Here is a tiny trained network, its code and every weight. The questions are about switching its units off for an input and a target symbol, where a switched-off unit gives its printed mean instead of its output.

import numpy as np


def w(rows, s, z=0):
    codes = np.array(rows[::2]) - 128.0
    scale = np.full(codes.shape[1], s)
    scale[-1] = z or s
    return codes * scale


def softmax(a):
    e = np.exp(a - a.max(-1, keepdims=True))
    return e / e.sum(-1, keepdims=True)


def log_softmax(a):
    a = a - a.max(-1, keepdims=True)
    return a - np.log(np.exp(a).sum(-1, keepdims=True))


def net(x, mask):
    ids = ['βδζθλμπτφψω'.index(c) for c in x.split()]
    T = len(ids)
    res = E[ids] + P[:T]
    u = 0
    for l in range(3):
        r = res
        for j in range(2):
            rows = slice(4 * j, 4 * j + 4)
            q, k, v = (r @ M[l][rows].T for M in (Q, K, V))
            z = softmax(np.where(np.tri(T) > 0, q @ k.T / 4**0.5, -1e9)) @ v
            o = O[l][rows]
            res = res + np.where(mask[u + j], z, o[:, -1]) @ o[:, :-1]
        u += 2
    return log_softmax(res[-1] @ U[:, :-1].T + U[:, -1])


Q, K, V, O = {}, {}, {}, {}
E = w([
[144,42,179,138],'β',
[93,189,164,87],'δ',
[200,200,83,129],'ζ',
[116,187,217,166],'θ',
[147,92,223,212],'λ',
[63,109,166,221],'μ',
[177,160,134,38],'π',
[125,162,81,67],'τ',
[85,78,184,93],'φ',
[169,131,251,94],'ψ',
[94,131,251,138],'ω',
],0.016)
P = w([
[104,195,121,2],'0',
[138,146,138,151],'1',
[122,152,153,140],'2',
[107,152,157,136],'3',
[110,153,171,133],'4',
[92,140,186,147],'5',
],0.0054)
Q[0] = w([
[92,126,159,255],'0.h1',
[136,68,231,83],'0.h1',
[160,109,117,41],'0.h1',
[76,21,97,204],'0.h1',
[145,163,182,55],'0.h2',
[73,123,151,124],'0.h2',
[106,161,115,196],'0.h2',
[79,169,176,162],'0.h2',
],0.009)
K[0] = w([
[57,149,111,183],'0.h1',
[33,91,148,129],'0.h1',
[173,135,189,100],'0.h1',
[126,120,137,218],'0.h1',
[121,82,131,136],'0.h2',
[250,113,98,94],'0.h2',
[133,111,230,123],'0.h2',
[139,125,78,15],'0.h2',
],0.011)
V[0] = w([
[96,79,140,75],'0.h1',
[155,164,144,206],'0.h1',
[200,109,255,185],'0.h1',
[149,115,111,116],'0.h1',
[108,169,94,37],'0.h2',
[167,40,120,82],'0.h2',
[201,155,39,56],'0.h2',
[91,74,219,71],'0.h2',
],0.0085)
O[0] = w([
[55,171,138,42,166],'0.h1',
[121,74,187,224,107],'0.h1',
[189,143,126,46,251],'0.h1',
[246,104,113,105,106],'0.h1',
[85,191,207,100,199],'0.h2',
[108,31,140,3,125],'0.h2',
[163,229,31,34,125],'0.h2',
[76,172,200,27,253],'0.h2',
],0.0048)
Q[1] = w([
[99,136,207,50],'1.h1',
[37,9,146,149],'1.h1',
[123,55,140,48],'1.h1',
[61,90,133,253],'1.h1',
[102,152,196,74],'1.h2',
[37,193,185,122],'1.h2',
[170,215,161,16],'1.h2',
[134,119,175,230],'1.h2',
],0.0056)
K[1] = w([
[49,42,32,120],'1.h1',
[118,58,241,114],'1.h1',
[224,86,80,240],'1.h1',
[120,39,201,253],'1.h1',
[136,212,45,49],'1.h2',
[110,192,211,37],'1.h2',
[64,90,210,138],'1.h2',
[109,124,136,11],'1.h2',
],0.0066)
V[1] = w([
[17,47,74,149],'1.h1',
[83,104,103,185],'1.h1',
[107,105,187,108],'1.h1',
[77,165,133,105],'1.h1',
[72,113,112,113],'1.h2',
[45,2,69,193],'1.h2',
[129,178,44,147],'1.h2',
[19,150,151,161],'1.h2',
],0.0075)
O[1] = w([
[185,176,15,113,67],'1.h1',
[125,131,73,172,76],'1.h1',
[122,113,122,62,156],'1.h1',
[2,207,141,202,163],'1.h1',
[68,85,57,50,131],'1.h2',
[146,203,141,136,7],'1.h2',
[115,50,106,194,80],'1.h2',
[84,185,155,140,142],'1.h2',
],0.0061,0.014)
Q[2] = w([
[148,178,6,116],'2.h1',
[115,112,203,96],'2.h1',
[85,172,127,120],'2.h1',
[125,222,146,151],'2.h1',
[92,107,162,119],'2.h2',
[37,136,189,96],'2.h2',
[156,135,189,186],'2.h2',
[65,150,170,47],'2.h2',
],0.011)
K[2] = w([
[217,201,62,87],'2.h1',
[198,186,87,110],'2.h1',
[112,240,159,113],'2.h1',
[182,172,138,141],'2.h1',
[94,196,97,85],'2.h2',
[19,221,116,2],'2.h2',
[161,33,110,93],'2.h2',
[73,91,143,2],'2.h2',
],0.0067)
V[2] = w([
[78,77,145,117],'2.h1',
[178,254,117,129],'2.h1',
[152,194,167,208],'2.h1',
[185,151,135,28],'2.h1',
[167,204,34,44],'2.h2',
[170,166,123,140],'2.h2',
[160,45,85,144],'2.h2',
[76,156,149,158],'2.h2',
],0.0089)
O[2] = w([
[127,99,2,110,188],'2.h1',
[128,192,117,187,91],'2.h1',
[95,139,162,119,100],'2.h1',
[208,141,144,140,181],'2.h1',
[111,205,117,101,116],'2.h2',
[138,152,169,124,74],'2.h2',
[112,95,175,75,9],'2.h2',
[134,100,132,159,163],'2.h2',
],0.0093,0.015)
U = w([
[88,190,240,153,105],'β',
[168,203,14,127,137],'δ',
[148,24,185,154,119],'ζ',
[72,76,33,217,41],'θ',
[222,163,128,61,241],'λ',
[69,115,217,112,120],'μ',
[190,133,253,72,171],'π',
[47,172,98,105,85],'τ',
[70,74,66,18,90],'φ',
[254,14,74,119,36],'ψ',
[238,120,99,231,254],'ω',
],0.0071,0.0052)

Each question gives the input, a string of symbols that net reads in full, and the target symbol t.
The units are the heads (4 rows each of Q, K, V and O). Each row of codes is followed by its name. A weight is (code - 128) times the scale printed after its matrix; where a second scale follows, it is the last column's (O and U).
mask holds one flag per head, layer by layer. A switched-off head (its flag False) gives its mean, the last column of its rows in O, instead of its output. The means were averaged over made-up inputs and are rounded, as every weight is.
A unit's drop is (log p(t) with every unit on - log p(t) with that unit switched off) / (log p(t) with every unit on - log p(t) with every unit switched off).
The circuit of an input: a set's keep is (log p(t) with only the set's units on - log p(t) with every unit switched off) / (log p(t) with every unit on - log p(t) with every unit switched off). Starting from all 6 units, units are removed one at a time, each time the one whose removal leaves the highest keep (on an exact tie, the one counted first), for as long as the keep stays at least 0.8.
units of the circuit, in order: the units of the circuit, biggest drop first
most important unit: the unit with the biggest drop
heads that matter: for each layer, one digit per head in row order, 1 if its drop is at least 0.15 and else 0, layers parted by /
input π μ μ φ π, target φ: units of the circuit, in order -> 0.h2; 1.h2; 2.h1; 2.h2
input φ φ φ, target δ: heads that matter -> 10 / 11 / 11
input π β δ λ φ, target φ: units of the circuit, in order -> 1.h2; 2.h1; 0.h2
input μ ζ θ δ φ, target β: heads that matter -> 11 / 11 / 10
input π φ τ μ λ β, target φ: units of the circuit, in order -> 2.h1
input π ω τ ψ ω, target φ: heads that matter -> 01 / 11 / 10
input π ω μ β, target ψ: units of the circuit, in order -> 1.h1; 1.h2; 0.h2
input π π β ζ φ ψ, target φ: units of the circuit, in order -> 1.h2; 2.h1; 0.h2; 2.h2
input ζ λ ω, target ζ: units of the circuit, in order -> 2.h2; 1.h2; 1.h1
input μ δ μ θ, target β: heads that matter -> 01 / 11 / 10
input π λ τ φ, target φ: units of the circuit, in order -> 1.h2; 2.h1; 2.h2
input τ μ θ, target τ: units of the circuit, in order -> 1.h2; 2.h1; 2.h2; 0.h2
input φ θ ζ λ τ, target δ: heads that matter -> 11 / 11 / 01
input π λ μ ζ ψ, target φ: units of the circuit, in order -> 1.h2; 2.h1
input ψ ψ π ζ, target ψ: heads that matter -> 10 / 11 / 11
input φ φ μ φ, target δ: units of the circuit, in order -> 1.h1; 1.h2; 2.h2; 0.h1
input φ φ ψ π μ, target δ: heads that matter -> 01 / 11 / 11
input ω μ λ π, target ω: units of the circuit, in order -> 1.h2; 2.h2; 0.h2
input π π τ μ, target φ: units of the circuit, in order -> 1.h2; 2.h1
input π ψ π τ μ δ, target φ: units of the circuit, in order -> 1.h2; 2.h1; 1.h1; 0.h2
input ζ ω ψ, target ζ: heads that matter -> 01 / 11 / 01
input μ μ δ ζ φ ω, target β: heads that matter -> 01 / 11 / 10
input δ μ μ π λ ζ, target θ: heads that matter -> 01 / 00 / 10
input λ θ ψ θ, target π: most important unit -> 1.h2
input π δ μ φ τ λ, target φ: most important unit -> 1.h2
input ζ ζ θ, target ζ: heads that matter -> 10 / 11 / 01
